Below is a small trained network, with its code and all its weights. Each question gives an input and a class and asks what happens when units are switched off, that is, made to give their printed mean instead of their output.

import numpy as np


def w(rows, s, z=0):
    codes = np.array(rows[::2]) - 128.0
    scale = np.full(codes.shape[1], s)
    scale[-1] = z or s
    return codes * scale


def f(y):
    return y / 2 * (1 + np.tanh(0.7978845608 * (y + 0.044715 * y**3)))


def log_softmax(a):
    a = a - a.max(-1, keepdims=True)
    return a - np.log(np.exp(a).sum(-1, keepdims=True))


def net(x, mask):
    res = np.array(x, float).reshape(1, 4) / 4 @ E
    y = f(res @ A[0][:, :-1].T + A[0][:, -1])
    res = res + np.where(mask, y, B[0][:, -1]) @ B[0][:, :-1]
    return log_softmax(res[-1] @ U[:, :-1].T + U[:, -1])


A, B = {}, {}
E = w([
[221,243,194,36,133,89,23,52,134,175],'x0',
[168,151,218,65,88,248,3,210,117,254],'x1',
[111,190,62,183,33,194,216,120,195,150],'x2',
[154,176,166,155,135,148,136,75,71,75],'x3',
],0.0096)
A[0] = w([
[83,160,181,135,32,234,58,152,141,213,64],'neuron 0',
[60,72,216,167,240,120,53,155,37,115,161],'neuron 1',
[135,155,197,128,75,202,89,169,61,205,205],'neuron 2',
[136,177,123,74,172,50,127,71,185,73,169],'neuron 3',
[159,232,140,62,186,64,74,26,154,77,145],'neuron 4',
[151,57,150,122,65,176,150,210,133,214,228],'neuron 5',
[62,169,41,183,114,134,146,104,137,81,76],'neuron 6',
[254,223,125,130,96,84,123,85,190,151,241],'neuron 7',
[145,176,178,152,156,129,57,83,54,127,254],'neuron 8',
[177,126,37,246,74,85,255,116,201,43,169],'neuron 9',
],0.0095,0.0054)
B[0] = w([
[121,129,105,105,53,234,89,143,73,187,190],'neuron 0',
[133,117,175,137,203,99,179,228,168,58,185],'neuron 1',
[212,200,117,164,138,194,27,210,109,146,196],'neuron 2',
[70,39,136,101,72,41,162,57,98,137,179],'neuron 3',
[181,126,254,40,97,4,98,23,218,98,206],'neuron 4',
[108,118,45,158,123,130,66,189,161,162,179],'neuron 5',
[31,211,32,62,66,217,178,14,58,77,181],'neuron 6',
[165,183,147,69,23,106,126,21,96,203,198],'neuron 7',
[195,192,172,137,193,108,76,176,192,25,190],'neuron 8',
[22,93,2,184,34,170,207,8,104,65,252],'neuron 9',
],0.0093,0.025)
U = w([
[139,171,215,120,227,142,75,187,113,78,2],'0',
[92,94,21,207,56,151,227,42,155,60,253],'1',
[53,48,100,86,191,72,147,204,194,174,79],'2',
[163,187,216,78,80,32,64,11,153,158,42],'3',
[178,211,165,155,72,229,53,198,65,242,192],'4',
],0.011,0.0081)

Each question gives the input, the list of numbers given to net, and the class t.
The units are the neurons (one row each of A and B). Each row of codes is followed by its name. A weight is (code - 128) times the scale printed after its matrix; where a second scale follows, it is the last column's (A, B and U).
mask holds one flag per neuron, in row order. A switched-off neuron (its flag False) gives its mean, the last column of its row in B, instead of its output. The means were averaged over made-up inputs and are rounded, as every weight is.
A unit's drop is (log p(t) with every unit on - log p(t) with that unit switched off) / (log p(t) with every unit on - log p(t) with every unit switched off).
The circuit of an input: a set's keep is (log p(t) with only the set's units on - log p(t) with every unit switched off) / (log p(t) with every unit on - log p(t) with every unit switched off). Starting from all 10 units, units are removed one at a time, each time the one whose removal leaves the highest keep (on an exact tie, the one counted first), for as long as the keep stays at least 0.8.
circuit, biggest first: the units of the circuit, biggest drop first
most important unit: the unit with the biggest drop
top k neurons: the k neurons with the biggest drops, biggest first
drop of u: that unit's drop, to one decimal
input [6,1,8,1], class 3: most important unit : neuron 7
input [1,7,-7,7], class 0: top 2 neurons : [neuron 1; neuron 8]
input [-1,-1,-4,7], class 0: circuit, biggest first : [neuron 9; neuron 7]
input [-8,6,-6,2], class 4: top 3 neurons : [neuron 4; neuron 2; neuron 5]
input [5,1,5,-4], class 4: top 2 neurons : [neuron 0; neuron 9]
input [5,-5,2,-8], class 3: top 2 neurons : [neuron 4; neuron 7]
input [-6,5,-8,-3], class 0: top 2 neurons : [neuron 1; neuron 9]
input [-5,6,-7,2], class 0: top 2 neurons : [neuron 1; neuron 7]
input [3,-4,-1,8], class 3: drop of neuron 4 : 0.0
input [4,-5,1,8], class 3: drop of neuron 4 : 0.2
input [-6,2,-8,2], class 0: drop of neuron 9 : 0.1
